Below are the code and all the weights of a small trained network. Each question names an input and a target symbol and asks about switching units off, where a switched-off unit gives its printed mean instead of its output.

import numpy as np


def w(rows, s, z=0):
    codes = np.array(rows[::2]) - 128.0
    scale = np.full(codes.shape[1], s)
    scale[-1] = z or s
    return codes * scale


def softmax(a):
    e = np.exp(a - a.max(-1, keepdims=True))
    return e / e.sum(-1, keepdims=True)


def log_softmax(a):
    a = a - a.max(-1, keepdims=True)
    return a - np.log(np.exp(a).sum(-1, keepdims=True))


def net(x, mask):
    ids = ['ΓΘΛΞΠΨΩβεζμστ'.index(c) for c in x.split()]
    T = len(ids)
    res = E[ids] + P[:T]
    u = 0
    for l in range(2):
        r = res
        for j in range(3):
            rows = slice(2 * j, 2 * j + 2)
            q, k, v = (r @ M[l][rows].T for M in (Q, K, V))
            z = softmax(np.where(np.tri(T) > 0, q @ k.T / 2**0.5, -1e9)) @ v
            o = O[l][rows]
            res = res + np.where(mask[u + j], z, o[:, -1]) @ o[:, :-1]
        u += 3
    return log_softmax(res[-1] @ U[:, :-1].T + U[:, -1])


Q, K, V, O = {}, {}, {}, {}
E = w([
[100,180,110,188,144,108,190,115,64,155,115],'Γ',
[96,124,187,128,127,120,122,94,200,108,178],'Θ',
[165,110,89,74,171,68,141,116,121,112,72],'Λ',
[197,105,186,204,80,194,112,76,128,56,64],'Ξ',
[104,74,87,111,228,132,179,144,159,184,161],'Π',
[105,145,155,81,168,193,93,76,53,93,138],'Ψ',
[71,187,118,118,74,138,183,178,128,130,116],'Ω',
[172,176,179,140,151,141,127,114,124,198,166],'β',
[79,123,41,51,124,202,94,191,198,104,102],'ε',
[163,129,75,110,42,162,111,51,98,141,199],'ζ',
[206,111,200,104,110,115,164,135,152,70,252],'μ',
[130,147,167,113,176,51,179,47,126,93,180],'σ',
[153,118,184,64,85,193,196,154,45,152,135],'τ',
],0.019)
P = w([
[180,157,30,197,88,117,80,212,122,51,136],'0',
[127,93,176,132,91,64,55,169,158,120,183],'1',
[167,164,49,138,96,193,200,96,208,100,143],'2',
[91,66,157,106,98,68,75,128,128,140,133],'3',
[161,148,49,124,122,209,240,53,180,115,105],'4',
[80,54,169,96,111,88,92,114,95,151,64],'5',
[179,130,75,142,203,226,254,29,134,117,75],'6',
[93,88,123,111,163,54,57,147,91,86,144],'7',
],0.0092)
Q[0] = w([
[119,71,152,29,122,170,152,244,81,106,115],'L0H0',
[88,120,169,155,99,53,2,137,106,123,65],'L0H0',
[107,150,108,203,112,93,80,181,98,65,99],'L0H1',
[137,169,81,158,134,102,224,150,192,135,145],'L0H1',
[132,196,81,92,186,230,212,47,167,107,141],'L0H2',
[172,176,96,175,137,173,174,66,164,108,107],'L0H2',
],0.0085)
K[0] = w([
[130,167,90,135,242,53,103,151,190,136,189],'L0H0',
[120,203,128,171,77,195,107,92,79,185,202],'L0H0',
[149,160,142,207,134,73,89,94,147,65,151],'L0H1',
[165,99,83,90,170,127,190,191,209,142,103],'L0H1',
[123,99,105,2,213,197,171,118,84,163,73],'L0H2',
[74,84,155,40,173,113,114,111,123,144,43],'L0H2',
],0.0088)
V[0] = w([
[182,17,129,141,202,106,159,136,173,142,19],'L0H0',
[89,128,105,106,185,69,158,160,193,90,116],'L0H0',
[232,179,191,232,120,36,191,164,157,124,148],'L0H1',
[177,209,56,164,180,107,121,195,112,152,106],'L0H1',
[66,167,163,122,172,234,104,81,3,76,205],'L0H2',
[54,22,94,227,239,202,134,160,174,141,171],'L0H2',
],0.0058)
O[0] = w([
[103,113,164,119,207,79,195,166,254,144,113,116],'L0H0',
[168,153,98,185,101,47,106,125,133,62,70,119],'L0H0',
[51,65,92,85,15,107,104,138,114,205,69,82],'L0H1',
[82,235,145,148,95,85,124,65,171,186,117,58],'L0H1',
[108,150,116,78,14,94,181,41,56,131,114,182],'L0H2',
[191,186,243,61,68,151,63,138,122,218,68,4],'L0H2',
],0.0083,0.0033)
Q[1] = w([
[154,141,18,143,133,194,186,68,222,63,138],'L1H0',
[115,213,52,61,164,159,44,106,145,169,109],'L1H0',
[28,67,190,74,156,72,1,170,78,77,140],'L1H1',
[203,101,114,144,91,82,65,182,85,179,153],'L1H1',
[98,159,33,202,99,254,108,115,201,153,64],'L1H2',
[95,108,197,185,118,167,6,186,107,138,118],'L1H2',
],0.0065)
K[1] = w([
[112,117,139,97,151,157,147,137,114,72,17],'L1H0',
[104,170,102,126,185,168,124,129,136,180,125],'L1H0',
[1,190,178,128,120,91,78,143,161,104,246],'L1H1',
[123,146,102,148,59,114,109,146,183,138,180],'L1H1',
[181,117,88,112,93,201,80,152,192,92,129],'L1H2',
[107,145,176,235,51,136,87,123,177,150,165],'L1H2',
],0.0079)
V[1] = w([
[68,170,153,120,37,141,84,175,113,110,80],'L1H0',
[174,59,211,153,137,102,93,99,102,113,199],'L1H0',
[71,87,222,209,126,195,136,103,165,100,101],'L1H1',
[105,136,111,153,111,144,89,36,147,92,100],'L1H1',
[221,133,90,151,123,114,159,140,115,196,116],'L1H2',
[156,138,250,131,90,2,134,171,76,79,125],'L1H2',
],0.0068)
O[1] = w([
[112,84,115,133,176,158,148,138,86,74,72,8],'L1H0',
[185,83,150,148,23,94,39,96,195,161,148,181],'L1H0',
[2,141,156,222,110,170,126,63,84,62,194,5],'L1H1',
[74,86,188,147,107,94,102,152,203,87,65,180],'L1H1',
[173,55,116,242,85,144,164,179,107,165,139,146],'L1H2',
[119,50,121,51,109,180,161,114,132,131,101,64],'L1H2',
],0.0083,0.0024)
U = w([
[143,86,109,170,105,165,90,137,180,112,46,173],'Γ',
[135,48,137,74,121,131,152,251,96,136,162,84],'Θ',
[138,98,17,127,117,183,220,102,102,155,197,83],'Λ',
[41,105,162,190,87,147,161,124,163,121,149,168],'Ξ',
[104,126,113,213,108,59,138,144,58,229,99,208],'Π',
[109,181,149,36,93,51,156,57,110,126,105,65],'Ψ',
[54,163,147,142,44,50,180,221,94,138,102,146],'Ω',
[153,67,84,107,159,37,111,116,100,141,51,149],'β',
[139,47,52,207,174,103,174,154,202,168,115,132],'ε',
[179,136,98,182,54,43,120,159,141,106,152,21],'ζ',
[155,156,177,116,130,121,96,149,122,253,121,254],'μ',
[175,173,145,127,194,163,97,140,95,81,127,83],'σ',
[65,118,75,95,145,139,133,209,124,91,111,97],'τ',
],0.0075,0.0048)

Each question gives the input, a string of symbols that net reads in full, and the target symbol t.
The units are the heads (2 rows each of Q, K, V and O). Each row of codes is followed by its name. A weight is (code - 128) times the scale printed after its matrix; where a second scale follows, it is the last column's (O and U).
mask holds one flag per head, layer by layer. A switched-off head (its flag False) gives its mean, the last column of its rows in O, instead of its output. The means were averaged over made-up inputs and are rounded, as every weight is.
A unit's drop is (log p(t) with every unit on - log p(t) with that unit switched off) / (log p(t) with every unit on - log p(t) with every unit switched off).
The circuit of an input: a set's keep is (log p(t) with only the set's units on - log p(t) with every unit switched off) / (log p(t) with every unit on - log p(t) with every unit switched off). Starting from all 6 units, units are removed one at a time, each time the one whose removal leaves the highest keep (on an exact tie, the one counted first), for as long as the keep stays at least 0.8.
units of the circuit, in order: the units of the circuit, biggest drop first
unit that matters most: the unit with the biggest drop
which heads matter: for each layer, one digit per head in row order, 1 if its drop is at least 0.15 and else 0, layers parted by /
input τ Γ Ω, target Λ: unit that matters most => L1H1
input Θ Λ Λ Θ μ, target ε: which heads matter => 101 / 000
input ε Γ β ε Θ, target σ: which heads matter => 010 / 000
input Θ Ω ζ μ Θ, target Γ: which heads matter => 101 / 110
input Θ μ Π τ ζ σ Θ, target Λ: units of the circuit, in order => (L1H1; L0H1)
input ζ Ξ ζ Γ β, target Ξ: which heads matter => 000 / 010
input μ Ξ Ξ Π ζ Λ Λ, target ε: units of the circuit, in order => (L0H0; L0H2)
input σ β Θ τ σ, target Λ: units of the circuit, in order => (L1H1; L0H2)
input τ Λ β Θ Π ζ Θ, target μ: which heads matter => 001 / 000
input Λ β Ψ β Θ, target Ψ: which heads matter => 001 / 000
input Λ μ ζ, target ε: units of the circuit, in order => (L0H2; L0H0)
input τ μ σ τ, target ζ: which heads matter => 100 / 100
input Π Θ ζ, target μ: which heads matter => 001 / 000
input Λ Ξ Θ, target Ξ: which heads matter => 010 / 010
input ζ Γ β, target Π: units of the circuit, in order => (L1H2; L0H1)
input Γ Θ Ω, target τ: units of the circuit, in order => (L1H0; L0H1)
input Θ τ Γ, target Λ: which heads matter => 000 / 000
input τ τ ε, target σ: units of the circuit, in order => (L0H1; L1H2)
input τ τ β, target Λ: units of the circuit, in order => (L0H2; L0H0)
input σ Π β Γ Π τ Ω Θ, target Ξ: unit that matters most => L1H1
